Below are the code and all the weights of a small trained network. Each question names an input and a target symbol and asks about switching units off, where a switched-off unit gives its printed mean instead of its output.

import numpy as np


def w(rows, s, z=0):
    codes = np.array(rows[::2]) - 128.0
    scale = np.full(codes.shape[1], s)
    scale[-1] = z or s
    return codes * scale


def f(y):
    return y / 2 * (1 + np.tanh(0.7978845608 * (y + 0.044715 * y**3)))


def softmax(a):
    e = np.exp(a - a.max(-1, keepdims=True))
    return e / e.sum(-1, keepdims=True)


def log_softmax(a):
    a = a - a.max(-1, keepdims=True)
    return a - np.log(np.exp(a).sum(-1, keepdims=True))


def net(x, mask):
    ids = ['ΔΠεζμψ'.index(c) for c in x.split()]
    T = len(ids)
    res = E[ids] + P[:T]
    r = res
    for j in range(2):
        rows = slice(2 * j, 2 * j + 2)
        q, k, v = (r @ M[0][rows].T for M in (Q, K, V))
        z = softmax(np.where(np.tri(T) > 0, q @ k.T / 2**0.5, -1e9)) @ v
        o = O[0][rows]
        res = res + np.where(mask[j], z, o[:, -1]) @ o[:, :-1]
    y = f(res @ A[0][:, :-1].T + A[0][:, -1])
    res = res + np.where(mask[2:10], y, B[0][:, -1]) @ B[0][:, :-1]
    return log_softmax(res[-1] @ U[:, :-1].T + U[:, -1])


Q, K, V, O, A, B = {}, {}, {}, {}, {}, {}
E = w([
[70,124,35,111,62,156],'Δ',
[72,163,157,152,238,25],'Π',
[9,192,156,69,164,44],'ε',
[66,117,108,3,60,152],'ζ',
[118,210,157,104,159,146],'μ',
[66,110,216,174,120,226],'ψ',
],0.015)
P = w([
[102,20,72,180,173,25],'0',
[195,136,142,118,102,144],'1',
[73,204,87,210,96,167],'2',
[196,74,161,128,59,117],'3',
[66,191,76,172,117,181],'4',
[157,103,245,144,125,91],'5',
[131,112,82,194,159,159],'6',
[143,97,125,100,75,78],'7',
[66,106,55,234,127,159],'8',
[215,62,175,100,69,146],'9',
[116,128,114,187,150,181],'10',
[175,71,183,141,96,88],'11',
[103,119,92,95,178,159],'12',
[199,58,167,94,100,132],'13',
],0.011)
Q[0] = w([
[122,94,122,130,92,40],'H1',
[235,107,143,10,210,98],'H1',
[148,220,103,88,149,183],'H2',
[208,128,83,156,167,96],'H2',
],0.011)
K[0] = w([
[184,185,189,196,141,204],'H1',
[151,199,161,123,98,207],'H1',
[47,160,103,150,178,2],'H2',
[101,235,124,137,104,107],'H2',
],0.0092)
V[0] = w([
[1,95,207,29,126,88],'H1',
[113,101,180,217,190,110],'H1',
[187,72,43,70,63,183],'H2',
[217,92,192,200,162,198],'H2',
],0.0084)
O[0] = w([
[168,121,160,171,148,54,255],'H1',
[207,79,204,183,144,207,180],'H1',
[91,79,85,128,104,56,64],'H2',
[243,74,20,2,155,207,48],'H2',
],0.0093,0.0091)
A[0] = w([
[12,128,127,229,193,160,186],'N1',
[109,105,175,37,92,120,3],'N2',
[132,198,254,160,109,105,89],'N3',
[190,52,186,151,118,148,29],'N4',
[89,18,79,160,172,162,105],'N5',
[109,182,180,130,98,83,161],'N6',
[134,92,17,94,117,106,97],'N7',
[139,122,111,163,249,108,82],'N8',
],0.0088,0.0049)
B[0] = w([
[135,166,84,54,127,142,240],'N1',
[85,116,201,110,99,111,131],'N2',
[175,81,113,68,149,102,254],'N3',
[89,93,96,160,143,141,155],'N4',
[124,227,163,148,112,69,135],'N5',
[157,147,111,111,147,119,206],'N6',
[66,47,255,163,95,113,129],'N7',
[87,136,145,157,23,214,154],'N8',
],0.0082,0.02)
U = w([
[49,186,73,91,140,236,84],'Δ',
[82,146,100,142,164,213,161],'Π',
[108,108,37,97,176,69,20],'ε',
[32,180,115,50,44,126,81],'ζ',
[169,175,236,131,79,67,185],'μ',
[185,2,144,49,128,202,253],'ψ',
],0.0058,0.0032)

Each question gives the input, a string of symbols that net reads in full, and the target symbol t.
The units are the heads (2 rows each of Q, K, V and O) and the neurons (one row each of A and B). Each row of codes is followed by its name. A weight is (code - 128) times the scale printed after its matrix; where a second scale follows, it is the last column's (O, A, B and U).
mask holds one flag per unit, heads first, then neurons. A switched-off unit (its flag False) gives its mean, the last column of its rows in O or B, instead of its output. The means were averaged over made-up inputs and are rounded, as every weight is.
A unit's drop is (log p(t) with every unit on - log p(t) with that unit switched off) / (log p(t) with every unit on - log p(t) with every unit switched off).
The circuit of an input: a set's keep is (log p(t) with only the set's units on - log p(t) with every unit switched off) / (log p(t) with every unit on - log p(t) with every unit switched off). Starting from all 10 units, units are removed one at a time, each time the one whose removal leaves the highest keep (on an exact tie, the one counted first), for as long as the keep stays at least 0.8.
circuit, biggest first: the units of the circuit, biggest drop first
most important unit: the unit with the biggest drop
top k neurons: the k neurons with the biggest drops, biggest first
which heads matter: for each layer, one digit per head in row order, 1 if its drop is at least 0.15 and else 0, layers parted by /
drop of u: that unit's drop, to one decimal
input Π ψ μ ε Δ, target ψ: circuit, biggest first => (H1 H2 N3)
input μ μ Δ Π ε ζ ψ ζ ε ζ, target ζ: circuit, biggest first => (H1 N3)
input Δ Δ ζ Δ Δ Δ μ, target ζ: circuit, biggest first => (H1 H2)
input ε ε Δ μ μ ε Δ, target μ: which heads matter => 10
input ε ε Π ψ Δ ε Δ μ ζ, target μ: circuit, biggest first => (H1)
input ζ Δ Π ψ ε, target ε: circuit, biggest first => (N3 N6 H2 H1)
input Δ ε Δ ζ ε ζ ζ ζ ε ε Δ Δ, target ε: circuit, biggest first => (N8 H1)
input Δ ε ψ ζ Δ ε Δ Δ ζ μ Δ, target ζ: circuit, biggest first => (H2 H1)
input Δ Π Δ μ μ μ Δ Δ Π, target ζ: circuit, biggest first => (N8 N1)
input Δ μ ε μ μ ζ ε ψ Π Δ Δ Δ ψ, target ζ: circuit, biggest first => (H1 H2 N5)
input Π μ Π ζ μ, target ψ: circuit, biggest first => (N3 H1)
input ζ ε μ, target ε: top 3 neurons => (N3 N1 N6)
input μ μ ζ μ μ Δ Π, target Δ: top 3 neurons => (N8 N1 N3)
input Δ ε ψ ε ε ε μ ζ μ, target ζ: top 2 neurons => (N1 N4)
input Δ ζ Π, target ζ: most important unit => N1
input ζ μ μ Δ Δ, target ε: top 2 neurons => (N8 N6)
input ε ζ ζ μ ε, target μ: top 2 neurons => (N4 N8)
input ζ ψ ψ ζ ψ, target ε: top 2 neurons => (N3 N8)
input μ Δ μ Δ μ ε Δ ε μ Δ Δ ε, target ε: drop of N6 => 0.1
input Δ μ ψ, target ζ: drop of H2 => 0.5
